Below are the code and all the weights of a small trained network. Each question names an input and a target symbol and asks about switching units off, where a switched-off unit gives its printed mean instead of its output.

import numpy as np


def w(rows, s, z=0):
    codes = np.array(rows[::2]) - 128.0
    scale = np.full(codes.shape[1], s)
    scale[-1] = z or s
    return codes * scale


def norm(h):
    return h / np.sqrt((h * h).mean(-1, keepdims=True) + 1e-5)


def f(y):
    return np.maximum(y, 0)


def softmax(a):
    e = np.exp(a - a.max(-1, keepdims=True))
    return e / e.sum(-1, keepdims=True)


def log_softmax(a):
    a = a - a.max(-1, keepdims=True)
    return a - np.log(np.exp(a).sum(-1, keepdims=True))


def net(x, mask):
    ids = ['δμξπστω'.index(c) for c in x.split()]
    T = len(ids)
    res = E[ids] + P[:T]
    u = 0
    for l in range(2):
        q, k, v = (norm(res) @ M[l].T for M in (Q, K, V))
        z = softmax(np.where(np.tri(T) > 0, q @ k.T / 4**0.5, -1e9)) @ v
        res = res + np.where(mask[u], z, O[l][:, -1]) @ O[l][:, :-1]
        u += 1
        y = f(norm(res) @ A[l][:, :-1].T + A[l][:, -1])
        res = res + np.where(mask[u : u + 12], y, B[l][:, -1]) @ B[l][:, :-1]
        u += 12
    return log_softmax(norm(res)[-1] @ U[:, :-1].T + U[:, -1])


Q, K, V, O, A, B = {}, {}, {}, {}, {}, {}
E = w([
[88,94,73],'δ',
[56,150,120],'μ',
[51,124,111],'ξ',
[98,158,185],'π',
[28,201,103],'σ',
[133,156,172],'τ',
[2,125,168],'ω',
],0.012)
P = w([
[156,103,131],'0',
[158,50,70],'1',
[127,159,103],'2',
[32,129,66],'3',
[130,108,157],'4',
[102,177,80],'5',
[111,170,182],'6',
[130,80,121],'7',
[86,221,120],'8',
[148,164,79],'9',
[126,90,159],'10',
[191,232,165],'11',
[213,75,99],'12',
[138,9,173],'13',
],0.014)
Q[0] = w([
[174,99,89],'L0H0',
[2,81,218],'L0H0',
[68,115,166],'L0H0',
[77,188,167],'L0H0',
],0.0084)
K[0] = w([
[199,109,104],'L0H0',
[109,89,254],'L0H0',
[118,107,177],'L0H0',
[28,143,168],'L0H0',
],0.0071)
V[0] = w([
[113,110,170],'L0H0',
[128,154,6],'L0H0',
[64,69,148],'L0H0',
[104,108,98],'L0H0',
],0.014)
O[0] = w([
[133,95,116,175],'L0H0',
[129,255,170,71],'L0H0',
[139,92,194,253],'L0H0',
[128,129,189,157],'L0H0',
],0.0071,0.0063)
A[0] = w([
[133,220,15,122],'L0N0',
[119,108,195,123],'L0N1',
[38,188,175,133],'L0N2',
[2,165,81,4],'L0N3',
[120,51,18,146],'L0N4',
[234,168,193,100],'L0N5',
[171,104,159,74],'L0N6',
[145,49,124,77],'L0N7',
[155,156,95,98],'L0N8',
[169,222,82,96],'L0N9',
[200,139,210,122],'L0N10',
[47,183,95,41],'L0N11',
],0.0085,0.0015)
B[0] = w([
[43,93,144,175],'L0N0',
[177,184,129,192],'L0N1',
[193,250,188,255],'L0N2',
[27,63,167,220],'L0N3',
[255,227,125,193],'L0N4',
[140,210,234,167],'L0N5',
[74,121,93,147],'L0N6',
[170,138,110,192],'L0N7',
[139,113,170,136],'L0N8',
[15,62,169,170],'L0N9',
[180,203,185,169],'L0N10',
[75,99,184,200],'L0N11',
],0.0084,0.0056)
Q[1] = w([
[248,130,161],'L1H0',
[63,233,12],'L1H0',
[142,113,109],'L1H0',
[120,70,159],'L1H0',
],0.011)
K[1] = w([
[96,93,134],'L1H0',
[85,245,1],'L1H0',
[88,189,119],'L1H0',
[139,119,180],'L1H0',
],0.0088)
V[1] = w([
[8,109,71],'L1H0',
[208,127,94],'L1H0',
[88,16,248],'L1H0',
[96,24,100],'L1H0',
],0.018)
O[1] = w([
[62,143,247,58],'L1H0',
[122,173,91,110],'L1H0',
[80,35,5,252],'L1H0',
[11,148,107,114],'L1H0',
],0.019,0.014)
A[1] = w([
[25,224,123,80],'L1N0',
[53,31,175,127],'L1N1',
[113,246,58,120],'L1N2',
[78,245,179,133],'L1N3',
[188,172,244,4],'L1N4',
[154,70,190,138],'L1N5',
[207,96,117,188],'L1N6',
[150,41,90,139],'L1N7',
[133,118,122,96],'L1N8',
[165,24,101,134],'L1N9',
[207,98,36,169],'L1N10',
[151,74,115,115],'L1N11',
],0.013,0.0024)
B[1] = w([
[44,246,71,155],'L1N0',
[114,125,198,189],'L1N1',
[39,128,145,157],'L1N2',
[95,26,128,145],'L1N3',
[34,154,205,140],'L1N4',
[136,108,171,145],'L1N5',
[87,197,126,186],'L1N6',
[219,103,171,231],'L1N7',
[136,126,125,136],'L1N8',
[251,70,134,234],'L1N9',
[114,131,173,250],'L1N10',
[166,126,128,180],'L1N11',
],0.016,0.012)
U = w([
[148,168,189,90],'δ',
[168,180,117,174],'μ',
[144,116,150,6],'ξ',
[91,153,75,246],'π',
[99,87,248,72],'σ',
[72,91,149,137],'τ',
[106,43,50,200],'ω',
],0.012,0.0017)

Each question gives the input, a string of symbols that net reads in full, and the target symbol t.
The units are the heads (4 rows each of Q, K, V and O) and the neurons (one row each of A and B). Each row of codes is followed by its name. A weight is (code - 128) times the scale printed after its matrix; where a second scale follows, it is the last column's (O, A, B and U).
mask holds one flag per unit, layer by layer, with each layer's heads first. A switched-off unit (its flag False) gives its mean, the last column of its rows in O or B, instead of its output. The means were averaged over made-up inputs and are rounded, as every weight is.
A unit's drop is (log p(t) with every unit on - log p(t) with that unit switched off) / (log p(t) with every unit on - log p(t) with every unit switched off).
The circuit of an input: a set's keep is (log p(t) with only the set's units on - log p(t) with every unit switched off) / (log p(t) with every unit on - log p(t) with every unit switched off). Starting from the 12 units with the biggest drops (on a tie, the unit counted first), units are removed one at a time, each time the one whose removal leaves the highest keep (on an exact tie, the one counted first), for as long as the keep stays at least 0.8.
units of the circuit, in order: the units of the circuit, biggest drop first
k most important neurons: the k neurons with the biggest drops, biggest first
top k neurons in layer l: the k neurons of layer l with the biggest drops, biggest first
drop when u is switched off: that unit's drop, to one decimal
input μ δ π π, target δ: top neuron in layer 0	(L0N2)
input σ π σ μ ξ π π σ ξ ω δ π, target σ: units of the circuit, in order	(L1H0, L0N5, L0N10)
input π μ ξ τ π π δ π μ, target π: 2 most important neurons	(L0N2, L0N3)
input τ ξ σ δ, target π: 3 most important neurons	(L0N3, L1N0, L0N4)
input π μ μ μ, target π: 2 most important neurons	(L0N3, L0N4)
input δ δ μ τ, target δ: units of the circuit, in order	(L1H0, L0H0)
input δ μ π δ σ ξ π, target σ: 2 most important neurons	(L1N4, L0N3)
input π μ τ ω δ σ π μ ξ μ ω σ, target π: 2 most important neurons	(L1N0, L0N4)
input π π σ σ π ξ μ τ μ σ μ δ, target π: 2 most important neurons	(L1N0, L0N4)
input π δ τ ξ τ ω π ξ ω π ξ π, target π: 2 most important neurons	(L0N2, L1N0)
input π ω π π τ ξ μ μ δ τ ω ξ, target π: 3 most important neurons	(L0N2, L1N0, L0N4)
input π σ ξ δ μ π π ω μ ξ, target τ: 2 most important neurons	(L0N2, L0N3)
input π δ ω, target π: top 3 neurons in layer 0	(L0N2, L0N4, L0N5)
input σ ξ π μ μ τ, target σ: units of the circuit, in order	(L1H0)
input π τ ω π δ π ξ μ δ π π τ, target π: top 2 neurons in layer 0	(L0N2, L0N5)
input ω δ τ μ, target δ: 2 most important neurons	(L0N4, L0N2)
input σ ξ ξ τ ω τ, target σ: 2 most important neurons	(L0N4, L1N1)
input τ δ τ π π π μ ω ω σ ω π σ, target τ: top 2 neurons in layer 0	(L0N2, L0N9)
input σ μ ω π π σ ω σ ξ, target σ: 2 most important neurons	(L1N1, L0N2)
input μ ξ μ, target μ: most important neuron	(L0N3)
input π σ τ ω ξ ξ, target π: top 2 neurons in layer 0	(L0N3, L0N4)
input π π π ξ ξ π μ π ω, target π: 3 most important neurons	(L0N2, L0N4, L1N0)
input δ τ ω δ σ σ μ, target σ: top 2 neurons in layer 1	(L1N4, L1N5)
input π π τ π π μ τ σ τ, target π: top 2 neurons in layer 0	(L0N2, L0N4)
input σ μ ω, target σ: drop when L1H0 is switched off	0.6
input δ ξ τ τ π σ π δ σ, target δ: drop when L1N6 is switched off	0.1
input δ σ μ ξ, target σ: drop when L1H0 is switched off	0.9
input π π σ ξ π σ δ ξ ξ σ, target π: drop when L0H0 is switched off	1.7
input ξ δ μ ξ, target δ: top neuron in layer 0	(L0N4)
